Here is a tiny trained network, its code and every weight. The questions are about switching its units off for an input and a class, where a switched-off unit gives its printed mean instead of its output.

import numpy as np


def w(rows, s, z=0):
    codes = np.array(rows[::2]) - 128.0
    scale = np.full(codes.shape[1], s)
    scale[-1] = z or s
    return codes * scale


def f(y):
    return y / 2 * (1 + np.tanh(0.7978845608 * (y + 0.044715 * y**3)))


def log_softmax(a):
    a = a - a.max(-1, keepdims=True)
    return a - np.log(np.exp(a).sum(-1, keepdims=True))


def net(x, mask):
    res = np.array(x, float).reshape(1, 6) / 4 @ E
    y = f(res @ A[0][:, :-1].T + A[0][:, -1])
    res = res + np.where(mask, y, B[0][:, -1]) @ B[0][:, :-1]
    return log_softmax(res[-1] @ U[:, :-1].T + U[:, -1])


A, B = {}, {}
E = w([
[127,104,217,215,202,81],'x0',
[110,186,143,52,125,43],'x1',
[244,149,106,121,151,92],'x2',
[109,153,103,105,182,151],'x3',
[126,158,82,103,238,166],'x4',
[140,25,105,60,140,84],'x5',
],0.011)
A[0] = w([
[176,154,95,108,197,55,221],'neuron 1',
[128,122,115,186,95,200,56],'neuron 2',
[176,157,152,110,14,121,194],'neuron 3',
[69,63,168,107,55,108,176],'neuron 4',
[118,179,88,180,90,205,155],'neuron 5',
[188,109,59,65,117,110,100],'neuron 6',
[188,192,165,118,155,143,58],'neuron 7',
[122,151,189,156,111,72,86],'neuron 8',
[148,133,78,46,78,127,180],'neuron 9',
[79,118,85,139,162,159,22],'neuron 10',
[62,203,95,127,136,115,136],'neuron 11',
[203,124,133,140,168,73,79],'neuron 12',
[30,193,185,131,137,116,90],'neuron 13',
[181,134,160,171,83,67,185],'neuron 14',
[97,93,125,133,180,115,2],'neuron 15',
[181,124,134,73,78,93,125],'neuron 16',
[75,76,168,78,86,128,208],'neuron 17',
[115,171,71,158,95,196,205],'neuron 18',
[177,160,135,121,4,111,188],'neuron 19',
[143,144,28,126,165,166,86],'neuron 20',
],0.013,0.0046)
B[0] = w([
[82,150,141,61,173,124,220],'neuron 1',
[99,132,51,131,177,156,189],'neuron 2',
[106,161,108,198,136,47,241],'neuron 3',
[125,12,168,100,104,75,252],'neuron 4',
[48,126,117,119,158,197,212],'neuron 5',
[160,128,49,11,136,150,206],'neuron 6',
[107,86,142,108,174,76,173],'neuron 7',
[206,86,176,120,75,133,201],'neuron 8',
[193,136,115,99,80,128,232],'neuron 9',
[124,118,199,175,91,138,153],'neuron 10',
[116,190,186,130,63,117,182],'neuron 11',
[121,97,149,104,192,183,184],'neuron 12',
[176,198,70,113,69,150,205],'neuron 13',
[176,88,130,156,184,119,224],'neuron 14',
[85,117,140,157,100,114,145],'neuron 15',
[143,96,143,147,158,54,198],'neuron 16',
[105,32,118,82,60,117,222],'neuron 17',
[65,111,153,132,166,222,209],'neuron 18',
[92,152,85,231,130,61,248],'neuron 19',
[173,128,189,83,123,156,192],'neuron 20',
],0.012,0.013)
U = w([
[56,89,170,146,179,155,56],'0',
[170,127,76,59,127,70,185],'1',
[88,46,143,150,22,73,193],'2',
[204,151,125,194,163,127,119],'3',
[168,105,244,158,189,133,56],'4',
[77,158,83,180,130,184,3],'5',
[88,250,145,149,107,124,165],'6',
[180,111,111,85,74,208,214],'7',
],0.012,0.0052)

Each question gives the input, the list of numbers given to net, and the class t.
The units are the neurons (one row each of A and B). Each row of codes is followed by its name. A weight is (code - 128) times the scale printed after its matrix; where a second scale follows, it is the last column's (A, B and U).
mask holds one flag per neuron, in row order. A switched-off neuron (its flag False) gives its mean, the last column of its row in B, instead of its output. The means were averaged over made-up inputs and are rounded, as every weight is.
A unit's drop is (log p(t) with every unit on - log p(t) with that unit switched off) / (log p(t) with every unit on - log p(t) with every unit switched off).
The circuit of an input: a set's keep is (log p(t) with only the set's units on - log p(t) with every unit switched off) / (log p(t) with every unit on - log p(t) with every unit switched off). Starting from the 12 units with the biggest drops (on a tie, the unit counted first), units are removed one at a time, each time the one whose removal leaves the highest keep (on an exact tie, the one counted first), for as long as the keep stays at least 0.8.
circuit, biggest first: the units of the circuit, biggest drop first
unit that matters most: the unit with the biggest drop
top k neurons: the k neurons with the biggest drops, biggest first
drop of u: that unit's drop, to one decimal
input [-6,-1,-3,7,5,-8], class 6: circuit, biggest first	neuron 11
input [3,-2,0,2,-2,-5], class 5: circuit, biggest first	neuron 4; neuron 5
input [0,-4,0,-8,5,-1], class 5: circuit, biggest first	neuron 4; neuron 8
input [1,1,-3,0,-1,-3], class 6: circuit, biggest first	neuron 4; neuron 17; neuron 13
input [-4,-7,-3,-7,3,6], class 7: top 3 neurons	neuron 19; neuron 3; neuron 6
input [-6,-4,6,-5,-5,8], class 1: top 2 neurons	neuron 6; neuron 9
input [1,-8,4,1,-4,-8], class 5: top 2 neurons	neuron 4; neuron 2
input [-6,-5,-2,6,4,-5], class 0: top 3 neurons	neuron 18; neuron 20; neuron 13
input [-2,-8,0,8,4,-7], class 0: top 2 neurons	neuron 20; neuron 18
input [4,-6,-7,-2,-3,-6], class 5: top 2 neurons	neuron 13; neuron 2
input [7,4,-4,3,0,-2], class 6: top 2 neurons	neuron 13; neuron 4
input [1,-6,6,5,-4,5], class 1: top 4 neurons	neuron 18; neuron 6; neuron 5; neuron 8
input [-6,-7,0,-4,-1,8], class 1: top 2 neurons	neuron 6; neuron 9
input [3,0,8,-7,-2,3], class 4: unit that matters most	neuron 12
input [2,4,7,-5,6,-2], class 4: top 2 neurons	neuron 12; neuron 13
input [4,0,-7,1,5,-7], class 6: top 2 neurons	neuron 11; neuron 13
input [-6,1,6,-1,-6,-6], class 3: top 2 neurons	neuron 14; neuron 16
input [-2,-3,-4,8,4,-2], class 5: drop of neuron 10	-0.3
input [2,-3,-3,6,4,-5], class 5: drop of neuron 3	0.1
input [-7,-7,-8,8,-7,-4], class 5: drop of neuron 2	0.4
input [4,4,6,-1,6,-3], class 4: unit that matters most	neuron 5
